Each row has two labels, one from each of two sets.
[-12  13  -2  10   6 -17   7  -5  10   7  -9   4   1   3  10  13   1   2
  13   4  11   6  -7   3  10  -7] : K, ht
[  1  22 -12  -3   8 -16   1   4   1  -5  -1   4   4 -13   1   1  10   0
   1   1  -1   3   7   4 -11   0] : K, nz
[ 17   5  -9  -5 -10  10   3  -8  -4 -28   2   8  -1  14 -23  -6 -12  -4
   7  -8   7   4  -9   2  -5   8] : Y, cg
[ 22  30 -28   3 -14 -13  14  -1 -15 -17   8  12   2   1   1   1  29 -15
 -11   2  -6  -5   9  -4 -10  -4] : K, cg
[-46  39  -8  10  12 -34 -10  37  -2  42  24  30  32 -55  55  -3  77   1
 -27  -7 -30 -16  34 -55 -28  -3] : K, sz
[  6  15 -10 -13  -9  14  -1   8  -2   3  13  14   3  -3  -5  -5  70   0
 -13  -8  -7  -7   0   8 -11  11] : Y, cg
[  2   1  -7   4  -8 -16   8  -5 -14 -21 -10  22  -2  18 -10   7   4  -6
  16   9   2  10 -14  -3   1  -1] : K, sz
[ -3  21 -11  -6   6 -27  13   2 -43 -10  -1  15   2  -7   5   5  14  -6
 -11   2  -2   7  10  -7  -6  -3] : K, nz
[ -6  -2   5  -2 -15  10   1   8 -13  -9  12  10   7 -11   8  -3  29   4
 -18   3 -15  -4   5  -7  -6   3] : Y, cg
[  6  14 -11  -2  23 -14  -8   3  -2 -10  -2   5   5  -2  -6  -3  -6  -9
   6   0 -12  12   6  -5  -6  -1] : K, sz
[  2   1   2 -11 -13  26  -4 -10  -3 -31  12  23  15  -4  -1 -11  20   5
 -15  -8   6   6 -11 -12  -8  19] : Y, cg
[ -2  15 -15  -4   2  -8  10  10  -2   9   9  -5   2  -9  17   6  16  -2
 -34  -7 -11   4  13 -13 -15  -6] : K, cg
[-10  -5   5   9  14   9 -22   3   9   6   5  75  12 -10   3 -11   1   8
  12   8  -4   3 -16  -3   7  11] : Y, Jl
[ 16  11  -5   0  -4  -1   7  -2  -6  -9   1   1  -5   4  -1   6   4  -7
 -15   2  -6   3   1   0  -1   0] : K, cg
[ -4  16  -6 -12   3  19  -2   1   3 -13  12   2   8 -16   8  -6  19   4
 -18 -16  -1  -2  -1   3 -13  26] : Y, nz
[ -6 -15  10  14   9 -14   4 -10   8   5  -6  14  -1   0  12   4  -1  -3
  10  15   6  11  -6 -11  11  -5] : K, ht
[  8  13  -9  -6 -10  21  -4   3  -7 -17  10  22   4  -5  -7  -4  14   0
 -12   6  -6   5  -6  10 -10  13] : Y, nz
[ -2  26  -9  -7   6 -13   5   2   2  -1   4   6  -1 -10  11   7  21  -5
 -27  -2  -9   4  13  -6 -15   3] : K, cg
[ 12  12  -3  -8  -6  17  -6  -5  -5 -20   7 -14   0   6 -22  -6  -2   0
   0  -5   0  -3  -9   9  -5   7] : Y, cg
[-11   0  10  14   7 -12   2  -1  -1   7  -5  26   7   0   6   4   5  -1
  14  17   4  11  -7  -5  16  -7] : K, Jl
[-16 -19  13  18  -2  -5   1  -2  -1   7  -2  18   0  -1  13   7  13  -2
   9  23   2   7  -8  -5   8  -6] : K, ht
[-21 -15  11  16   5 -14   4   1   0   3  -8  21  -6 -10  14   8   8   3
  12  13   5  16  -9  -9  14  -8] : K, Jl
[  5  19  -5 -14 -15  13   1  -2  -7 -17   6  11   3   4  -8   5   6  -3
 -11  -6   1   1  -4  18  -6   4] : Y, cg
[ 13   7  -3 -17  -5  22  -1 -16  -3 -29  -2   5  -7   5 -13   1 -43  -2
  -4  -4   7  10 -15  15  -4   8] : Y, cg
[  6  26  -9   8   1 -17  20   1   4  -5  -2 -11  -9   2   0   7  13 -27
 -14  -5   3   4  10   1 -19   0] : K, cg
[ 15   6 -10 -15 -12   8  -1  -8 -15 -22   1   1   4   8 -24  -3  -8  -4
  -1 -10  -6   4   0   9 -13   5] : Y, cg
[ -5  24  -6  16  10 -18  -7   2 -10   1  -7  24  15  11   2  -2   9  -8
  21  13   0   6   7  13  -4 -11] : K, sz
[ 12  32 -18 -21  13 -21   6  -6   7  -6  -5  -3  -4   7  -8   3  -8  -8
 -11  -6   2  10   7   6 -23  -2] : K, cg
[  8  11 -19 -15  24 -18 -12  14  -4  19   7  -2  16 -26  11  -6   2 -15
 -36  -2 -29   2  30 -10 -19   8] : K, cg
[  3  14 -14  -1   0  -1  -1  -6  -3 -25  -7  16  14  14 -19  -4   1 -11
   8   1   0   0  -8  -1  -6   2] : Y, nz
[  8  21 -13  -9  -3 -13  13  -3  -3 -19  -1   2  -1   4  -7   2   1  -9
  -6  -3   5   9   3  -4 -10  -4] : K, cg
[  8  18 -10  -4 -11 -11  17  -6  -2  -6  -6   5  -5  14  -5   9   5  -5
 -22   1   2   8  -6   1  -6   3] : K, cg

Each row has two labels, one from each of two sets.
[-17  -1  -1   8 -10  11   3  17  14 -13   2   6 -22  -5  -8  -5  10   0
  -1   9   8  -3   4  -1   6  -9] : D, jh
[ -6  -3   5 -17 -12  -8  -5 -22   6   5   7  18  10  17   5  -6  -3  -1
   1  -1 -12 -13  -4   9 -24   4] : U, jg
[-10   7   1  -1  -5   0  -3 -11   6   5   3   5   7  -9 -14  -9   4   3
  -1  -4 -15  -3   1   0 -25   5] : U, jg
[ 10   8   5  13   3   1  -1  22   2  10   1  -4 -14  -1  14  -3  -5  -1
  -1   1   2   6  -1  -9  11 -28] : S, jg
[-17  -4   7  -4 -10   0  -6 -23   4   0   2  15   2  -9 -17 -15   6  -1
  -9   1   6  -6   0  -7 -16  19] : U, jh
[-15   4   3   0  -8  -4  -6 -15   8   6   6   1   8 -11   2  -4  -4   4
  -9  -7 -26 -10 -10  -4 -30  -3] : U, jg
[ -9  -2   3  -7 -11  -6  -7 -25   5  -5  13  11  15 -21  -1  -2  -9   2
  -3  -3   2 -23 -18  -5 -33   9] : U, jg
[-16   7   4   0  -6   1  -1  -8   6  11   5  -3   4  -5 -18   1  15   2
  -6   0 -26 -12  -8  -7 -40 -11] : U, jg
[  1  -8   4  10  -6   5   5  24   2  -9  -8  11 -24   9 -24 -16  40 -13
 -14  12   4   2   7  12  35  -8] : S, jh
[-22  12  -1   1   2  -3  -1 -12   3  10   3  -9  17   3 -13  -2  24  -3
  -7  -9 -18   3  -9   2 -33   0] : U, jg
[ -2   4   1   6  -4  -1   6  22   2  10  11   9  -7  -6 -11  -6  20  -3
  -4   6 -23 -13  -3   5 -13 -30] : S, jg
[ 10   8   5   7  -3  -9   6  23   2  11   8  24 -15  -9  -2 -12  23 -23
   5  14 -31 -18  -1  20   3 -29] : S, jg
[ -7  -8  -1  11   5  10  11  35   7  -6   0 -17  -5  17  -8  17  24   4
  -1   3 -18   1  -1  -6  -5 -28] : D, jg
[ -3  -4   6 -13 -19  -9 -10 -15   3   1  16  19   7 -24  17  -5 -10  -8
   3  -4 -23 -23  -8   9 -21  -2] : U, jg
[-11   3  -4 -17 -23  -4  -7 -18   5  -2   5  28   1 -16  -5  -9 -25  17
  -4   4   2 -23  11   2 -15  21] : U, jh
[ -9  -2   5 -13 -10  -7 -13 -27   5   6  14   9   2 -26   9 -11 -24   4
 -10  -7 -16 -20  -8  -2 -27   6] : U, jg
[  3   0  -1 -10   2  -1   2 -23   4  -2  -2  17  12   4 -28   8  18  -1
  -5   4  -5 -14   3   8 -18  35] : U, gg
[  8 -10   0   5  -3   6   3  13   5  -9   9   0 -12 -10  17  11 -17   0
   1   9  -5 -13  -1   3   7 -22] : D, jg
[-14   3   4  -7  -9  -3   7 -14   6   5   5  11   8 -11 -19  -6   6   7
  -8  -1 -19 -14  -5   0 -30   7] : U, jg
[ -2  -3  -1  16   1   3   3  26   3  -6   3  -6 -15  -8  -6   3  18   3
   0   4 -18  -6  -3   2   3 -28] : D, jg
[  7   0   7   0  -3  -8  -7  16  -2   9   9   7 -11 -20  21 -12 -21  -1
  -2   0 -17 -13  -5   4  -2 -24] : S, jg
